(in the rows, 128 means zero)
Each row is followed by its class number.
[120 130 108 155  91 105 130 110 123 129 110 131 138 134 124  99 171 116
 133 119 123 125 148 134 129 150 121 148 147 124 142 123 139 114 127 149
 133  97 141 140 142 147 124 139 110 103 119 116 138]
0
[106 123 134 139 136 114  75 122 121 118 132 105 127 129 124 132 144 111
 136 145 107 129 160 160 120 132 111 134 158 101 114  90 110 146 142 126
 135 142 114  84 127 136 102 145  98 125 136 128 130]
0
[128 128 135 123 177 140 132 122 119 136  96 123 138 145 136 161 115 134
 138 161 146 142 148 125 157 112 111 136 101 112 123 103 116 154 132 117
  94 183 118 107 190 129 129 121 124 125 149 127 107]
4
[140 136 118 109 148 135 158 126 118 133  90 128 136 133 127 120 104 128
 127 144 131 131 113 107 177 132  89 152  71 139 121 111 141 154 151 119
 116 126 117 117 156 115 138 108 120 121 129 132 115]
2
[127 135 151 152  56  82 115 128 140 134 152 119 126 126 130 109 170 143
 126  93  91 145  94 170  93 116 170 156 148 115 147 160 144 100 125 154
 157  77 129 167  80 157  98 145 167 113 120 115 164]
0
[137 115  93 122 143 144  61 144 126 120 147 108 124 138 149  90 121 139
 189 123 132 138 190 136 120 113 121 116 113 157 120 119  80 127 141 142
 130 165 139 151 117 112 162 115 109 127 150 126 113]
4
[116 138 178 126 120  85 156 158 122 150 130 139 129 122 134 165 149 126
 113 113 153 137  73 146 144 141 163  80 154 102 139 146 139 108 101 142
 135 156 114 159 147 156 126 130 151  93 134 128 142]
1
[150 139 129 125 100 106 117 124 103 147 169 123 126 125 143 142 158 126
 114 126 121 125 110 147 109 111 123 126 187 113 146 141 156  98 130 129
 137 117 129 142 112 146  99 123 137  99 122 147 141]
7
[143 126 113 111 124 148 126 117 112 134 152 126 144 128 140 133 137 141
 135 162 113 118 157 112 108 115 130 130 174 111 147 137 143 118 117 129
 129 147 126 111 128 126 112 138 131 125 136 126 131]
5
[110 120 118 117 168 156 161 143 146 109 117 133 136 170 129 158  80 168
 158 120 131 148 101 103 126  76 216 149  50 138 114 129 129 169 154 112
 100 122 127 136  97 107 136 101 187 146 146  91 107]
6
[130 138 119 117 149 134 149 139 127 129 124 128 123 146 146 123 109 140
 135 117 132 129 109 136 141 128 139 108  95 148 120 140 118 121 141 125
 129 131 131 177 113 117 161  93 129 120 141 133 114]
7
[105 129 120 133 131 148 145 132 132 133 112 117 136 153 110 140 121 158
 132 129 107 138 140 129 126 118 168 140 112 119 117 143 133 141 125 125
 122 124 135 132 135 123 109 127 137 139 126 112 132]
1
[112 127  90 157 122 138 106 123 149 131 107 112 126 135  88  95 118 118
 113 136 102 128 160 125 133 137 107 143 121 142 120 110  96 141 130 138
 138 121 131 110 133 131 131 133 105 161 101 125 128]
4
[114 114 115 125 152 133 117 134 140 129 128 120 132 142 119 147  99 140
 140 134 129 133 121 116 134  96 165 118 105 135 122 108 109 150 137 128
 121 151 120 129 119 118 126 115 143 138 131 123 120]
4
[140 115  78 140  66 108  81 119 149 119 150 110 112 123 113  40 140 108
 137 109  90 137 151 133 140 157  75 157  90 143 135 114 126 129 184 133
 151  66 125 123  88 121 134 129  97 140 107 121 131]
5
[149 150  61 122 102 180 142 120 105 133 122 140 147 131 126  82 127 141
 121 125 105 104 178  94  90 161 124 143 182 159 144 168 146  86  89 145
 151 103 153 158 121 130 151 119 130 136 115 127 129]
6
[118 133 119 133 144 116 158 125 124 140 110 125 128 140 117 151 120 114
  96 141 135 120 101 127 157 124 112 120 125 124 130 113 134 147 143 122
 111 125 118 113 134 137 121 111 118 120 111 131 115]
7
[ 83 136 127 153 144 172 190 112 137 135  80 144 150 147  72 156 115 136
  92 143 100 119 141  87  97 138 185 139 179 106 129 134 127 139  90 141
 126 135 138  97 146 143 117 154 154 164  97 112 124]
6
[131 137 130 115 128  91 143 158 106 143 123 138 121 117 143 119 143 101
 126 115 163 126 106 131 179 180  84  71 129 134 137 119 137 108 133 132
 131 136 113 150 158 138 157 113 101  84 130 145 127]
1
[131 125 172 109 127 109 131 141 121 134 162 128 127 112 152 142 139 125
 131 133 135 131 100 134 118 133 150  82 186 101 141 133 134 104 116 135
 152 160 113 145 111 136 129 140 146 102 141 139 138]
5
[130 130 127 133 123 141 137 127 144 126 112 121 141 140 117 111 117 160
 146 118 103 144 125 112 127 100 159 175  71 136 122 146 123 147 134 142
 128 115 134 142 111 117 133 122 151 142 128 110 134]
2
[141 132 185 111 149 107 131 137 108 135 126 131 135 121 164 158 145 127
 153 124 158 143 102 130 143 121 136 119 136 103 132 123 127 127 122 139
 126 179 114 141 154 138 133 126 140  88 153 135 128]
2
[129 136 108 114 129 139 116 152 116 119 159 137 149 135 159 110 130 146
 165 127 133 114 143 128  91 116 177  96 154 157 136 154 111  99 106 154
 147 150 145 180  90 122 167 114 137 110 160 118 126]
0
[106 123 154 155 125  85 143 139 146 128  98 138 116 129 122 132 141  93
 123  89 161 132 117 123 157 151 122  92 127 127 130 105  94 138 126 152
 121 161 111 148 133 148 159 136 107 109 113 104 122]
3
[106 125 117 133 150 142 139 131 131 120  87 128 124 144 115 113 111 117
 139 112 127 128 147 107 144 164 126 120 111 131 118 108 115 147 134 129
 126 130 125 121 142 127 151 126 117 132 124 117 106]
6
[118 139 153 122 154 135 142 129 110 142 141 122 134 145 130 191 127 137
 113 154 118 124 111 139 109  97 162 117 183  95 126 135 137 125 115 119
 125 158 122 119 132 142 101 126 146 123 134 141 122]
7
[125 104 119 160  74 112  76 119 147 117 157 107 115 147 133  89 159 140
 181  80 106 161 163 145  90 106 181 159 135 124 131 127 118 113 153 151
 146  96 156 168  93 137 107 142 140 115 122 108 151]
4
[130 133 103  97 170 167 164 123 117 135 113 135 148 135 122 141  89 130
 111 184 127 111 138  99 152 136 106 112 127 130 132 122 132 145 125 114
 115 164 108  97 148 107 139 119 118 143 139 138 101]
5
[135 128  91 133 130 169 123 121 127 124 121 120 138 150 140  98 125 159
 170 123 118 136 182 121 108 121 154 143 125 150 127 143 117 110 120 142
 131 138 158 172 142 118 149 117 132 129 136 119 125]
4
[148 134 150 105 116 102  90 127 114 137 163 110 124 127 135 163 120 142
 118 152  85 144  83 173 120  87 120 176 117  94 125 122 171 140 168  94
 126  98  99  87  90 136  57 120 165 123 145 134 149]
0
[131 137 131 150 102 102 153 122 122 130  85 138 133 136 153  92 175 121
 146 106 153 142 149 145 147 167 114 141 109 126 147 136 132 112 125 155
 124 122 142 174 171 149 163 128 113  85 141 105 131]
0
[111 122 125 168  84  86 135 138 139 119  94 138 107 123 120  60 174  87
 141  59 158 137 143 116 140 207 119  96 152 136 140 113 111 101 136 168
 160  94 147 178 135 156 178 144  99  96  96 117 132]
6
[139 132 101 110 181 182 173 126 107 130  94 139 154 161 159 132 107 172
 170 150 152 131 177 108 129 116 161 131 112 143 133 145 129 114 103 129
 109 177 151 180 190 114 165 101 137 116 158 121 110]
4
[126 140  83 115 137 161 119 125 122 131 115 121 128 133  92 133  87 123
  94 157  86 116 137 111 139 145  88 161 122 134 116 113 137 151 148 103
 127 100 108  66 118 123 110 113 126 168 112 139 114]
6
[129 126 139 131 123 102 129 122 128 131 115 125 130 122 117 129 130 116
 121 125 128 135  98 118 155 129 112 147 108 120 127 104 136 150 153 134
 127 121 113 102 137 134 114 128 122 119 118 126 132]
2
[125 133 134 103 174 156 122 146 122 127 138 131 136 143 145 170  91 149
 143 143 128 125 136 127 116  82 149 118 123 137 116 140 104 142 110 122
 111 191 109 135 109 115 138 110 150 146 155 114 111]
3
[127 120 130 118 190 139  89 132 116 124 115 112 129 138 142 151 113 117
 153 162 149 137 170 132 153 116  96 120 112 113 112  86  95 161 145 115
 101 202 112  93 177 121 133 121 101 126 155 134 102]
4
[112 129 119 157 107 139 114 116 136 130 131 126 136 138 108 139 142 136
 122 119  99 119 165 123  88 105 156 148 184 121 130 144 109 120  94 151
 133 143 133 128 109 149 114 149 132 148 105 100 141]
3
[141 119 134 126 109  80  71 143 135 117 131 115  91 121 145  92 135 103
 152  82 127 157 113 154 166 156  74 140  64 128 120 100 119 146 190 121
 130  94 105 126 103 131 134 115 122 113 137 128 126]
6
[132 126 133 153 102 107 117 109 126 132 116 126 123 131 135 121 165 121
 140 100 128 139 159 139 133 133 100 153 141 117 139 127 124 123 132 144
 115 136 127 133 146 151 128 138 113 113 118 101 135]
3
[132 128 168 128 113  90 110 119 121 138 157 108 113 137 135 167 144 133
 120 116 103 152  82 170 121  88 147 152 130  81 131 125 160 133 165 110
 130 106 114 123 107 149  72 126 159 111 128 136 142]
7
[122 113 137 137  75  71  86 141 138 124 155 105 101 128 133  89 160 121
 157  72 112 164 112 167 144 145 133 129  89 118 125 125 138 122 180 131
 146  76 125 154  98 137 106 129 125 101 123 121 154]
1
[110 104 105 161  70 116  97 128 162 116 150 119 122 127 111  60 152 113
 146  92 101 126 161 117  85 154 173 104 179 142 136 141  90 104 110 172
 170 106 141 160  63 132 141 162 108 131 101 104 145]
5
[105 131  95 144 114 132 107 139 145 117 120 121 129 128 115  59 122 122
 138 105 102 114 146 136 113 169 138 107 125 166 117 138  88 112 118 156
 162 106 137 167  79 121 166 127 107 138 117 123 131]
0
[131 139 136 137 143 114 196 136 131 141  64 149 134 137 146 111 140 123
 131 109 188 141 119 114 178 171 123  99  86 142 148 131 114 113 116 149
 112 160 140 192 206 141 188 114 123  91 132 118 117]
4
[119 132 137 126 165 164 207 102 107 142  73 143 158 134 123 160 127 131
 100 185 144 112 166  90 143 163 118 113 180  93 148 124 139 131  93 132
 109 187 117  95 205 135 133 145 107 127 132 121 113]
5
[129 128 155 122 122 102 104 140 130 127 150 124 111 119 138 137 124 122
 133  97 119 136 103 144 120 127 132 107 143 123 123 123 116 119 137 132
 145 138 108 146  91 135 122 126 140 120 124 128 140]
3
[115 136 114 134 108 141 120 129 140 139 130 112 131 139  91 130 114 152
 106 132  73 136 128 144 123 114 142 165 104 121 121 157 142 141 132 121
 128  95 123 109 108 127  85 129 149 159 117 124 144]
1
[130 113  82 121 146 151  95 136 121 110 129 118 141 134 139  83 113 133
 181 124 135 116 178 101 128 117 126 124 110 169 113 115  95 141 135 151
 129 155 139 140 112 102 170 116  96 125 139 118 110]
2
[152 142  84 123 131 161  95 109  95 129 121 122 129 128 138 100 137 122
 137 139 105 113 206 133 122 151  52 151 169 135 124 127 123 112 122 124
 129 148 125 116 158 127 129 126  83 133 125 132 123]
3
[131 141 105 141  83 103 115 107 122 136 121 121 129 121 110 100 152 111
 100 131  91 127 120 155 136 153  90 173 132 118 137 124 159 123 147 129
 142  68 119 104 123 149  92 131 120 122 108 130 150]
0
[148 128  98 117 120 140 113 125 119 121 131 121 137 128 139  87 125 138
 159 121 116 130 146 114 136 123 114 156 101 154 128 132 129 129 146 139
 135 112 136 140 119 113 144 114 120 121 129 129 129]
2
[120 130 148 155  96  98 161 124 145 134  90 137 131 121 115  96 152 117
 121  92 134 140 101 117 147 150 138 138 111 134 140 135 121 125 121 165
 143 110 134 158 141 145 148 139 130 113 106 113 145]
2
[126 148  79 141 146 181 166 111 106 135  63 147 147 142 115  94 133 120
 117 144 126 108 204  99 139 191  76 149 156 146 138 143 124 119  96 143
 114 139 143 118 193 135 167 132  93 138 116 121 110]
6
[133 134 123 141 106  95 154 112 116 141 116 127 122 140 127 141 158 111
 102 126 136 135 108 134 158 130 101 145 127 105 139 112 161 130 158 119
 115 101 126 127 152 147 104 121 117 100 110 130 129]
7
[153 151 107 102 136 128  97 147 116 143 133 124 112 104 126 103  98 106
  92 134 108 111 118 139 147 159  37 113 122 155 118 132 108 119 124 116
 144 135  91 124  98 125 137 107 108 150 116 149 129]
3
[106 138 105 134 137 153 149 125 128 139 139 130 146 145 104 158 114 136
  96 148 109 105 121 111 101 103 171 114 180 134 129 144 123 125 103 137
 132 137 135 127  99 129 119 119 137 146 109 132 122]
7
[119 136 157 131 123 123 149 116 123 139 112 126 141 120 115 139 135 125
 112 125 114 128 102 118 126 136 143 138 158 107 131 129 138 125 108 141
 146 131 121 119 142 144 106 140 139 120 111 134 142]
2
[124 131 125 124 119 140  93 109 131 131 129 101 131 121  90 121 107 130
 107 140  60 130 120 132 122 113 113 180 120 116 111 117 136 156 144 119
 150  99 107  73 101 123  74 134 131 165 107 141 143]
2
[122 119 146 127  96  78  84 134 118 138 166 108 117 118 112 150 147 113
 112 121 108 140  98 154 133 115 122 118 158  91 131 109 151 129 154 115
 142 103 103  88 108 145  66 138 130 117 116 136 152]
1
[111 128 174 119 147 112 150 146 130 131 119 132 121 131 127 167 116 122
 125 107 139 140  80 124 132 140 168  98 136 108 128 118 132 129 129 123
 130 139 111 132 123 142 126 128 164 116 131 128 124]
6
[153 133  81 103 125 167 104 122 117 129 163 118 139 127 138  97 113 147
 139 160  98 118 166 116 110 122 105 138 145 140 136 142 133 120 134 123
 139 132 125 116 100 105 134 123 122 144 138 133 122]
5
[103 135 148 127 130 151 173 155 128 146 134 132 157 156 122 174 126 190
 144 124 127 133 117 123  94  90 252 108 144 121 141 190 125 111  81 148
 127 156 154 173 127 142 131 129 180 126 140  99 137]
1
[145 143  93 117 125 133 129 141 104 145 120 129 133 112 131  87 129 107
 117 133 151 115 143 116 149 176  71  85 161 161 140 122 111  89 114 139
 150 141 132 156 151 127 162 108  96 113 119 156 124]
4
[148 135 133 111 136 125 130 122 112 139 114 118 121 134 147 130 127 133
 142 125 130 150 124 145 154 132 104 143  98 114 134 115 148 122 148 110
 127 128 121 141 168 133 118 114 138 104 139 143 130]
4
[121 116 117 123 125 129 134 126 147 124 135 118 131 136 117 122 113 129
 129 138 116 130 117 114 139 119 139 125 104 127 129 115 120 149 153 124
 122 130 116 110 103 114 128 129 128 138 126 110 119]
5
[112 122  82 143 107 149 101 121 133 123 126 101 126 149 100  97 127 149
 146 123  79 139 182 141 124 128 131 169 109 128 113 136 130 141 151 124
 129  92 140 109 123 122 107 128 111 149 118 112 133]
1
[135 149 133 104 175 169 167 127 103 144 126 127 147 157 144 184 103 163
 119 162 118 120 118 131 116  90 162 133 139 115 128 156 148 128 107 106
 111 159 130 137 144 125 113 104 156 128 149 134 114]
7
[127 129 134 121 131 153 158 125 138 137 129 126 145 139 125 141 119 157
 128 153 110 133 132 115 114 112 163 137 130 115 139 155 133 132 112 132
 122 148 126 124 124 125 127 134 155 141 139 112 124]
5
[107 114 101 136 123 112  55 131 139 112 148 100 122 133 113 114 123 116
 145 135  95 126 147 149 123 113 120 138 117 132 107  91 103 162 164 129
 134 112 114  88  75 120 106 132 104 139 127 123 125]
0
[135 147 111 115 136 150 163 142 118 132  93 143 129 130 135  87 114 130
 133 105 131 125 130 109 139 187 119 112 116 156 132 152 132 102 112 137
 146 117 135 180 139 128 177 107 136 122 127 134 116]
6
[115 124 131 127 142 129 111 132 143 122 126 118 117 138 117 144  98 130
 131 113 102 133 115 133 129 112 134 135 101 133 110 116 108 151 146 119
 124 132 106 120  94 122 116 117 136 152 119 114 124]
3
[100 129 166 142 129 100 197 119 139 141  74 148 126 154 108 179 119 115
  97 107 156 143  65 113 159 135 166 127 115 102 149 112 158 147 127 122
 115 108 120 115 165 156 114 135 163 120 122 103 115]
6
[126 128 127 146  93 111 150 121 133 137 128 138 131 132 124 137 144 133
 121  94 123 125 108 116 114 120 164 135 149 129 144 145 138 113 113 145
 129 117 130 155 113 151 120 130 149 119 104  97 145]
3
[128 148 156 101 170 154 135 121 108 133 133 119 147 153 151 186 108 171
 140 171 103 138 120 155 117  95 151 160 117  96 120 125 154 148 129  97
 106 157 110  98 144 120  84 115 162 126 170 124 121]
0
[115 143 136 127 146 155 205 142 130 134 105 157 147 147 143 142 118 155
 141 101 149 116 118  94 110 134 207  89 143 152 139 171 114  96  68 154
 131 167 145 213 130 134 177 117 160 118 128 100 127]
3
[129 127 129 153 104 114 119 109 139 137 111 118 125 134 113 122 144 125
 121 120 116 146 136 137 138 124 122 159 119 111 138 120 130 130 137 135
 127 114 131 123 151 147 103 137 133 128 114 122 140]
4
[151 138 107 116 106 134  99 128 119 130 147 116 116 125 138 100 129 137
 140 105  93 135 144 147 112 127 103 151 129 142 124 147 136 108 140 123
 142 109 124 149 101 128 124 118 135 131 121 124 140]
3
[134 134 144 104 154 120 111 146 119 130 142 126 115 124 142 148 103 119
 130 117 127 126 105 141 134 123 114 100 129 129 117 117 115 127 135 115
 131 159  98 134 107 124 128 115 133 125 135 133 125]
3
[135 104 150 123 138  88  35 135 117 133 184  91 117 122 130 181 129 118
 147 143 123 152 114 150 125  62 122 139 142  80 125  72 120 161 178  98
 119 148  93  55 114 131  63 130 140 121 141 146 127]
4
[107 125 131 148 136 129 159 118 142 124  80 127 139 137 111 107 131 125
 138 110 127 132 133 100 148 147 145 142 100 130 126 117 110 147 125 149
 130 129 134 134 156 127 149 134 114 127 112 114 126]
2
[127 134 124 122 133 137  96 122 121 146 134 107 122 118 103 137 112 120
  99 153  91 126 129 142 123 131 104 132 170 115 125 113 130 127 126 116
 151 130 113  93 132 137  86 132 129 149 110 157 140]
4
[117 139 130 153  84 112 163 100 142 144  96 131 125 135  95 127 140 131
  87  99  94 142 109 129 131 141 121 174 119 116 137 136 154 125 131 130
 132  75 128 134 134 152  99 139 141 137  83 108 152]
3
[125 150 120 109 158 141 119 137 114 143 131 115 125 122 116 145 102 112
  84 154 102 107 111 140 136 142  90 102 158 130 115 129 119 129 123 115
 140 144 105 112 118 123 120 112 113 142 119 165 117]
7
[126 138 141 119 135 108 123 141 122 125 112 123 124 127 143 114 131 119
 136 126 126 132 120 153 151 160 106 120  99 125 122 115 125 128 145 124
 133 129 116 144 133 129 136 116 116 106 144 133 127]
0
